[-482 -132  -43 -236 -445  348  268  185  282 -255  169 -251 -241  143
 -263 -623  200  547   77   -8  -36   93  -49   71   -2  -40  607  271
 -161   95 -213  185  -89] -> bage
[-270  -33   26 -210 -112  588  -90  177  418 -184  238 -171  -78  216
 -282  144  196  467 -139 -158   88  564  260 -313  -65 -241 -188  383
  178  -44 -435  153  144] -> dad
[   7  105  166  204   33  -39  212   40   14  160 -141  295  -53 -244
  123    6   83   30  -80   66 -121   79  155  130   38  164  219 -165
 -192 -351   81  196   -8] -> sato
[-185  206 -132 -664   25  456  -24 -117  174 -235  426  176 -218  218
   83 -260  153  116  594   22  271  451  -10  -36 -224 -126 -564  267
  201  373 -353 -256 -227] -> Sut
[-261 -222  317  -58  196  767  642  472   -2  -50 -260   94 -160  -99
  -63 -236  149    7  152  105 -143 -481 -307  224 -460 -248  556  -71
   26  271 -280  -14    6] -> lovo
[-103 -216   38  484 -355  -97 -173  192  -74  129  384 -355 -223 -280
 -176  481 -139  783  -51  -10 -166 -182  139  130  346  191 -206 -111
 -377 -871    9  192  -49] -> Sut
[  41 -217   -2 -117 -101  569  254 -185 -365   67  219   76  -95  127
 -253  124  330  531  190   48 -249   51   16  457 -192  -52 -286 -251
 -131  116 -205  387    7] -> sato
[  31   50  -76   48  172  270  110  149  120   63  -75  299  -88  -12
  -85 -221  -84 -121  -21  -58   90  111  156  148   21  -21  -24  236
 -110 -367   -9   78   49] -> bage
[-297 -275   13 -162 -354  125 -138   79  178  -52  202  140 -116  231
  -54  378 -145  211  128   50 -208  -18   13  139  121 -174  -89 -292
   -4 -144 -251   91  203] -> dad
[-109 -168   41  -27   14   60 -280 -187 -277  210  118  -68 -145 -239
 -202  461  -20  400  -96   15  -57  -66   26   16  -30  -30 -662   20
 -170 -298 -406   22  -77] -> kede
[  73   70  -30 -122   21  481   22  170  181  -60  184  357   42  -99
  -95  159   14   22  126  -25 -301  256    8  284 -101  207 -465   19
 -179 -352    6  113  -25] -> dad
[  52 -199   84  307  -86  276    6  196 -203  245  104  -70  -97 -267
 -325  475 -246  594 -238   -1 -191 -107   -6  160 -172   -4 -581   92
 -135 -502 -161  202   -2] -> bage
[ -77  120 -114 -246 -592  184   13  117  567 -317   82 -310 -211   27
   -6 -598 -239  244   67  113  -31   82  -55 -344    7 -202  486  600
   87  170 -512  -70  163] -> kede
[  12  322  138  133  137  261  248  -29   73   -5  294  140   59 -189
   92  -59  160    5  153  -18    3   10  175  -45  137  140   39  287
  -73  -88  -66   34 -163] -> kided
[-460 -411  152 -444 -536  176 -136  113    1   39  169  158  159  147
 -437  447  149  379 -105 -191 -549  143  -75  190  -42  -59 -454 -194
   18  -49 -166  183   54] -> dad
[-247 -256  269   46 -181  479  -43   56 -344   50 -145   73 -140 -162
  -19 -247 -217  318  -14  111 -163 -498 -275  316 -166 -124 -125 -401
 -190  -74 -258    0 -344] -> kede
[  71 -260    6 -254   93  569  109  -34  -67   88  297 -204 -143  -67
   93   87  209  528  182  230 -134   83  -24  515  199  230 -423 -359
 -323   37 -158  251    5] -> kided
[-296 -265  168 -347   37  635 -506  634  587  -94   31 -379  -41  210
 -452   -4   78  303 -273 -178  198  186  -54 -409  -39 -178  522  440
  141  189 -313  261    3] -> Sut
[  99  176   29  175  452  281  296  108  -39  -27  -81  214  102   88
  -46  205   78 -209  -95  -84  -76  201  142 -115   50    4 -182  140
  115 -242  -77  157  211] -> kede
[-305 -173  205 -256   74   48 -233  274   26  139  150  -44 -197  165
   72    5   63  294  184    2  108 -236  -74 -651  130 -355 -275   29
 -225 -117 -523 -213  -48] -> sato
[-202  -73  220 -138 -110  164   71  210  315   77  238 -387 -149  -95
  110 -345   18  260  -75   16  180  150  -21 -629  303   80  157  534
 -183  119 -356 -134 -121] -> biv
[-130  -63  280  -28 -131  128  404   43  -45  -38  -21  135 -205  -45
 -110  -92 -250  205 -118   84 -179 -399 -300  147 -197  -21  -73  371
   76   79 -171  187  187] -> kede
[-103 -201   19 -491 -332   76 -412  -12  -74  171  101   47 -237  154
 -390  451  -95  493 -198 -226 -234   99  -92 -356 -404 -227 -664  203
 -334 -181 -352   25  -16] -> kided
[-140  -70 -109  130  223  -22  240 -211 -271   45  208  286 -264 -197
 -136  -13 -325  442 -131  -12 -151 -533 -250  419  -64 -297 -295  462
  189 -138 -113    1  173] -> supu
[ -60  262  322  121  203  437   17  -59 -453   96  324   86 -183  -97
  -11   47 -166  406  532    4  -73 -213   -4   -3   63  -71 -601  242
   57 -576 -242   12 -340] -> supu
[-238   42  332  -12  336  899   -6  -15 -513   95  313  294 -218   72
  -25  812  117  121  -38  -89 -103 -472   95  -77 -124 -251 -140 -186
  302 -508 -168 -132   62] -> kided
[ -20   36  112 -282   50  121   14 -205 -121   79  225 -108   77  139
 -218  265  249  318   85  -33 -216  312   -4 -119  135  -32 -489   17
  412   95  -96  104  216] -> Sut
[ 105  193  -47   40  161   68  229  121  296   12  272  116  140 -154
  101  116  206 -313   26  -19   -4   26   90  102  193  196  114   88
   -3  -29  260  -91   78] -> dad
[-330 -197  200 -231  242  572  191   51   13  125  -46  172 -144  -43
  -62 -421 -157  247 -228  165 -171 -481 -289  355   62 -171   52   16
 -394  -81 -400  274  -15] -> biv
[ -54 -391  105    5  158  176  219  158 -215  292    9  -31 -204 -121
 -211  352 -162  361 -234   84  -85 -174 -281   37 -341 -263 -395  173
   99    7 -195  -46  233] -> dad
[-236   57  -99 -520 -276  608 -174  126  552 -103  363 -167 -160  106
  -98  -57  188  368  -35   27  158  281   67  -82 -256 -189  288   -3
  -89  250 -165 -119  -96] -> kided
[  22   52  148   99  474  319  327   97  105  -48 -146  205   10  -99
  -16   32  119 -182  229 -128   53   76  134  -46 -168  -32  -10  250
  -47  173 -118  -46   -8] -> kided
[-218   86   63 -275  -23  -94   11 -146 -131   84  130   70 -254   54
   80 -134 -322  252  -17  154   85  -32 -153 -139  -61 -232 -301  419
  241 -152 -288  -97   86] -> biv
[ -48 -423  100 -351  -14    8 -558  112  265  184  256  448 -115  -93
   20  823   -6   82 -366   10 -167  -54 -301 -101 -172  -85 -811 -129
 -110  159 -361  -60  275] -> Sut
[  35  251  100   58  205  444  448  111  197  -56  151  253 -123   21
  274 -358   50 -296  307  148  144 -265   11  103   55 -115  333   97
  -40   49 -133  -51   37] -> bage
[ -69 -366   91   51  460  128  141  -13 -757  391  -76   79 -248 -229
 -201   55   -5  785 -348   76 -122 -274 -182  103 -159 -235 -578  351
   48 -235 -397  249  107] -> kided
[ -34  146  -37 -282 -168  788  -11 -249  126 -199  294 -168 -303  172
  -63 -256  208  362  346  -32   44  131  -39  163 -211 -179 -142 -260
 -276  144 -266   -5 -310] -> lovo
[ -39  193  -21   67   73   84  197 -231   22  -52  110  318   55 -111
 -111  -50  -45  144   -8  -47 -234   55  100  436  209  131 -306  128
  -60 -262  -39  343    5] -> sato
[ 128  191  -29  124  235  193  258  146  201 -140 -147   20  154 -198
  -15 -350  -32 -108  134   72  -75  122  159   95   -1  156    1  457
 -158 -220 -114  136   69] -> dad
[  22 -503  175  118  -88  374  336   81 -123  189 -276  -76 -177 -225
  -45  -10 -328  223 -141   47 -142  -71  -46  607 -285 -221 -207   94
 -231 -257  -93   63  203] -> sato
[  94  367 -197  -22  247  -68  -16  -25  377 -116  259  151  266  -93
  -35   71  158  -98  121  -86   49  273  265   86  254  167 -324  260
   89    8   49   78   25] -> bage
[-237  128  148 -142   13  600  300   34  294 -135  449  135 -332   34
   92  242  -70   94  -46  -93   -7   81 -184 -243  -90  -63  115  363
   79  235 -375  -26  -85] -> lovo
[-207 -209  193   11  157  623  109   67 -357   41  169  102  -33  -39
 -416  809  -55  260   28 -106 -171 -182    1   90 -357 -109 -761  141
  156 -206 -388   28   31] -> Sut
[-129   69 -224 -471 -619   94 -333  228  528 -280  122 -258 -196  165
  182 -229 -198  283  264  160  197  250  203  -68  -62 -103  194   -7
   13   25 -243 -103  -25] -> dad
[-194 -175  101 -163   -1   12 -259  100 -267   77  -92  -39 -154  154
 -299 -100 -114  692  -91   97    7  255    1 -381 -424 -384 -514  762
  -89 -396 -702  302  146] -> kided
[-282 -335  215  223 -111  417  -71  362   -4   44  145 -215 -251 -145
 -173  175   16  562  -75  148  227  -79   39   31 -217 -118  -76  167
  -60 -395 -280   13   -3] -> kided
[-387   33  237 -132  109  653  138   95  -94  -37  107  215 -335 -118
 -223  -85 -320  506  186 -127 -220 -550 -109  191 -153 -182  -81  197
 -135 -353 -200   28 -224] -> dad
[-271 -228   21 -319  163  -50  -21  386  280   74 -239  360  128  303
 -391  198  -81  235 -314 -159 -148  300   65  221  -27 -102 -108  195
  100   66 -145  693  268] -> bage
[-146 -124  322   93  -36  372  853  130 -318  -38 -285 -217 -165 -114
 -148 -622 -181  121   89  295 -146 -539 -375  252 -364    0  254  542
 -252   36 -462  287   -7] -> lovo
[-132  351  194  156  199   19  109  -72   96   44  184  173  119 -146
   45 -154  221 -195   81  -35  154  -37  213 -255  136   92  353  291
  -37 -112   71  -86 -127] -> kede
[-138  -43  166   81  234  471  360  216 -152  -70 -228 -162 -126  251
 -346  276   99  240  -45  -74   56  377   87 -121 -337  -81  -65   79
  275  -71 -160  311   75] -> dad
[-410 -139  228 -177  387  407   31  -66  -81  137  213 -136  -28 -170
 -296  -44  154  556   99 -147  248  138  150   -3  -88 -180   21  657
  210  370 -297   73 -254] -> kided
[  40  227   39  250  438  144  320  155  136  -15   59  123   67 -253
   -5 -225  104  -88  157   55   60  -71   28   79   65   29  -11  312
    1 -148  -62   10   -1] -> Sut
[  42  236 -106   97  410 -133  -84    2 -149   32  279  260   68 -124
  -70  -47   50  240  -83   21 -183    3  -80  -81  358   55 -208  544
  258 -336 -142  257  109] -> kided
[-215 -158  348 -240  210  622  133   66 -270  320   53  491 -112 -158
   39  288 -152   64  -51   12 -163 -156 -260  458 -105   10 -689 -459
  -80  -73 -133   55 -363] -> sato
[-324 -251  154 -392 -122  181 -381 -389  -54  397  234  254 -198  -67
 -214  637  -21  361 -612 -302 -419  -88 -113 -126  196 -287 -157 -278
   29 -120  -85  -82  118] -> sato
[-333  230    2   41 -279  799  483  -84  -43 -326  419 -249  -49  -36
 -168 -334  185  363  580  -54 -182  215  112  262  115   10  -78   50
  102 -214 -205 -123 -362] -> bage
[ -89  -90   63 -262    8  298 -200  -26   75  126  600  139  -80  -39
   73  716   22  235   95   39 -134 -189 -115  -64  -93 -126 -831 -336
  -62 -171   20 -477  152] -> Sut
[-331  -19   95  -46   60  742   33  -21 -109 -103  156  255 -210  140
 -225 -383 -149  521   93 -191   31  152   86  323  -84 -181 -132  296
 -156 -187 -290  378 -364] -> kede
[-103  149   79   19   72  292  389   25   83  -36 -106  308   12 -180
 -262  -48 -116   75  275   31 -245   59  163  297 -127  120 -339  232
  -94 -392 -154  143   48] -> dad
[-128 -286   50 -414  356  450 -147  236   -6  138 -250   24  -52  151
 -313  140  -65  349 -187  -37  -89   42 -147   54 -197 -419 -218   73
  305  248 -458  285  177] -> biv
[  11 -570 -286 -406  -19  385   66   58 -103   23  307  247 -235  384
 -293  433  170  179 -125   42 -127  -31 -272  288 -266 -208 -712  -53
  -58   46 -167    3  532] -> sato
[ 188 -244  240   43    4  367  115  -32 -358   96 -352  237 -376  167
    9  254 -114  169  -29    4 -263   66 -227  129 -480 -249 -517 -346
 -298 -148 -394  328   91] -> kede
[-274 -107  -19   42 -127  114   32  -59  -29  -53  363  -29 -138  106
 -128 -455 -152  535  -53  111 -163  -72 -185  172  306 -215 -112  529
 -160 -414 -418  348  101] -> biv
[  83  199   14  126  184   86  121  -39 -139   61    7  -22   16 -253
    4 -499 -105  317  149  157  -67  -26   79  407  366  225   78  228
   34 -251  -76  440 -150] -> Sut
[-198 -250   63 -455  -50  621  150   92  392  -61  -31  135   -9  271
 -429  445  230  117 -121 -121 -275  311   44   49 -481 -259 -277  -50
  -76   55 -156   -2  467] -> supu
[  50 -149   70 -102 -114  379   -7  135   72  147 -220 -214 -429   37
 -209 -176  -20  497  118  148  190  226  113  136 -247  -82 -234   17
 -498 -288 -521  415 -102] -> supu
